Here is a tiny trained network, its code and every weight. The questions are about switching its units off for an input and a class, where a switched-off unit gives its printed mean instead of its output.

import numpy as np


def w(rows, s, z=0):
    codes = np.array(rows[::2]) - 128.0
    scale = np.full(codes.shape[1], s)
    scale[-1] = z or s
    return codes * scale


def norm(h):
    return h / np.sqrt((h * h).mean(-1, keepdims=True) + 1e-5)


def f(y):
    return y / 2 * (1 + np.tanh(0.7978845608 * (y + 0.044715 * y**3)))


def log_softmax(a):
    a = a - a.max(-1, keepdims=True)
    return a - np.log(np.exp(a).sum(-1, keepdims=True))


def net(x, mask):
    res = np.array(x, float).reshape(1, 7) / 4 @ E
    u = 0
    for l in range(3):
        y = f(norm(res) @ A[l][:, :-1].T + A[l][:, -1])
        res = res + np.where(mask[u : u + 7], y, B[l][:, -1]) @ B[l][:, :-1]
        u += 7
    return log_softmax(norm(res)[-1] @ U[:, :-1].T + U[:, -1])


A, B = {}, {}
E = w([
[81,170,190,219,122,81,131,80,97,79,96,101],'x0',
[191,28,163,113,198,191,220,66,84,95,61,109],'x1',
[129,100,72,187,179,160,76,111,85,82,82,156],'x2',
[194,120,170,223,90,149,70,203,17,87,98,152],'x3',
[72,147,101,133,115,21,253,78,78,106,228,180],'x4',
[134,145,53,112,234,77,118,180,211,82,53,52],'x5',
[170,114,153,191,138,204,111,122,180,166,159,160],'x6',
],0.0045)
A[0] = w([
[119,119,29,129,42,108,75,149,202,151,179,183,69],'L0N0',
[111,106,120,158,167,34,96,89,124,96,57,66,74],'L0N1',
[195,27,161,96,91,178,124,93,10,115,81,148,93],'L0N2',
[162,118,192,147,28,235,65,105,173,199,182,202,80],'L0N3',
[181,96,184,178,129,254,127,135,86,223,152,150,2],'L0N4',
[148,122,121,83,141,132,142,115,127,156,143,161,51],'L0N5',
[184,77,89,74,228,251,123,131,244,150,97,107,130],'L0N6',
],0.0043,0.005)
B[0] = w([
[100,179,143,94,112,119,159,211,110,115,116,167,160],'L0N0',
[98,168,128,98,133,139,95,177,97,131,148,159,157],'L0N1',
[160,253,122,137,159,154,117,142,86,86,161,144,195],'L0N2',
[154,185,148,171,200,155,140,156,79,123,162,179,205],'L0N3',
[154,110,185,130,86,152,151,101,92,47,130,68,158],'L0N4',
[149,161,136,156,68,111,173,101,91,85,143,197,105],'L0N5',
[229,32,135,119,130,174,89,36,196,185,105,119,253],'L0N6',
],0.006,0.0042)
A[1] = w([
[76,150,214,93,37,145,197,28,139,170,215,160,101],'L1N0',
[166,132,235,123,35,136,239,174,124,184,137,122,52],'L1N1',
[114,69,124,133,150,106,208,70,142,155,173,106,89],'L1N2',
[53,45,137,193,67,75,228,4,150,163,132,144,4],'L1N3',
[134,152,109,119,94,128,91,187,103,170,224,199,85],'L1N4',
[125,112,89,207,161,128,152,82,141,90,168,211,88],'L1N5',
[183,100,104,62,154,103,253,115,112,150,190,149,92],'L1N6',
],0.0051,0.0034)
B[1] = w([
[93,97,2,105,61,33,94,157,171,101,118,67,254],'L1N0',
[119,75,19,135,197,139,94,182,139,107,95,141,167],'L1N1',
[159,157,100,60,86,85,81,180,144,35,140,100,180],'L1N2',
[179,150,141,24,32,117,4,72,141,60,55,91,190],'L1N3',
[60,133,85,204,172,157,172,173,136,159,135,129,216],'L1N4',
[108,159,121,79,193,162,139,128,185,138,129,74,176],'L1N5',
[75,136,54,100,102,73,176,165,99,103,29,170,220],'L1N6',
],0.0061,0.0028)
A[2] = w([
[137,108,95,49,136,86,207,118,137,112,136,177,61],'L2N0',
[148,83,130,149,87,185,163,121,2,87,89,163,2],'L2N1',
[99,112,100,131,163,120,117,68,77,109,75,97,105],'L2N2',
[100,154,148,156,140,160,75,180,141,142,72,99,18],'L2N3',
[102,123,111,70,131,82,121,192,180,144,77,90,40],'L2N4',
[117,121,62,138,180,133,141,64,119,103,95,193,149],'L2N5',
[123,125,87,145,70,130,139,216,119,192,208,162,7],'L2N6',
],0.0069,0.0017)
B[2] = w([
[69,141,81,163,46,47,79,153,75,80,189,140,217],'L2N0',
[114,166,213,189,198,142,222,129,70,179,206,140,230],'L2N1',
[108,160,81,141,111,133,141,156,184,194,219,181,194],'L2N2',
[68,94,66,30,79,60,253,69,131,120,206,160,191],'L2N3',
[195,122,190,77,23,111,104,38,63,50,152,92,253],'L2N4',
[76,130,89,130,95,96,90,178,173,153,58,122,203],'L2N5',
[49,140,66,160,212,105,165,130,138,126,88,124,221],'L2N6',
],0.0061,0.0036)
U = w([
[155,154,250,172,155,159,167,123,73,131,155,148,253],'0',
[187,61,132,98,138,173,92,100,187,160,69,107,36],'1',
[58,157,87,160,162,105,156,170,115,137,142,161,191],'2',
[111,129,98,57,39,54,108,114,137,91,121,107,64],'3',
],0.014,0.00045)

Each question gives the input, the list of numbers given to net, and the class t.
The units are the neurons (one row each of A and B). Each row of codes is followed by its name. A weight is (code - 128) times the scale printed after its matrix; where a second scale follows, it is the last column's (A, B and U).
mask holds one flag per neuron, layer by layer. A switched-off neuron (its flag False) gives its mean, the last column of its row in B, instead of its output. The means were averaged over made-up inputs and are rounded, as every weight is.
A unit's drop is (log p(t) with every unit on - log p(t) with that unit switched off) / (log p(t) with every unit on - log p(t) with every unit switched off).
The circuit of an input: a set's keep is (log p(t) with only the set's units on - log p(t) with every unit switched off) / (log p(t) with every unit on - log p(t) with every unit switched off). Starting from the 12 units with the biggest drops (on a tie, the unit counted first), units are removed one at a time, each time the one whose removal leaves the highest keep (on an exact tie, the one counted first), for as long as the keep stays at least 0.8.
circuit, biggest first: the units of the circuit, biggest drop first
unit that matters most: the unit with the biggest drop
top k neurons: the k neurons with the biggest drops, biggest first
k most important neurons of layer l: the k neurons of layer l with the biggest drops, biggest first
drop when u is switched off: that unit's drop, to one decimal
input [0,8,3,3,7,-3,0], class 2: unit that matters most => L0N2
input [-1,2,6,-5,6,8,7], class 3: circuit, biggest first => L1N2, L0N3
input [6,-5,8,-4,7,-8,5], class 3: top 3 neurons => L1N3, L0N2, L1N0
input [2,0,0,8,8,1,-1], class 0: top 4 neurons => L1N0, L2N1, L0N0, L2N3
input [7,-8,4,-5,8,5,8], class 3: circuit, biggest first => L0N3, L1N3
input [3,-8,-1,3,-8,2,7], class 2: circuit, biggest first => L2N3, L0N3, L2N4
input [4,-5,8,-5,-7,-7,3], class 0: top 2 neurons => L0N3, L1N0
input [7,-5,8,1,-3,-8,-5], class 0: top 2 neurons => L1N0, L2N1
input [-5,-3,2,-2,-3,4,-6], class 1: 3 most important neurons of layer 1 => L1N6, L1N0, L1N2
input [-4,2,-7,5,-3,-3,-6], class 0: top 3 neurons => L0N2, L2N1, L1N0
input [-6,-1,-7,2,-8,-7,6], class 0: top 2 neurons => L0N3, L0N4
input [5,-4,-6,7,2,-1,-4], class 2: top 2 neurons => L0N6, L2N6
input [8,4,8,-2,-8,-3,-5], class 0: 3 most important neurons of layer 2 => L2N1, L2N6, L2N0
input [-8,-1,7,7,3,-5,0], class 0: circuit, biggest first => L2N1
input [-5,-1,4,-4,-2,3,-1], class 1: drop when L0N6 is switched off => 1.4
input [-7,8,-5,7,0,-3,-8], class 0: drop when L2N1 is switched off => 0.2
input [-5,-8,-8,0,3,-8,-1], class 2: drop when L0N3 is switched off => 0.1
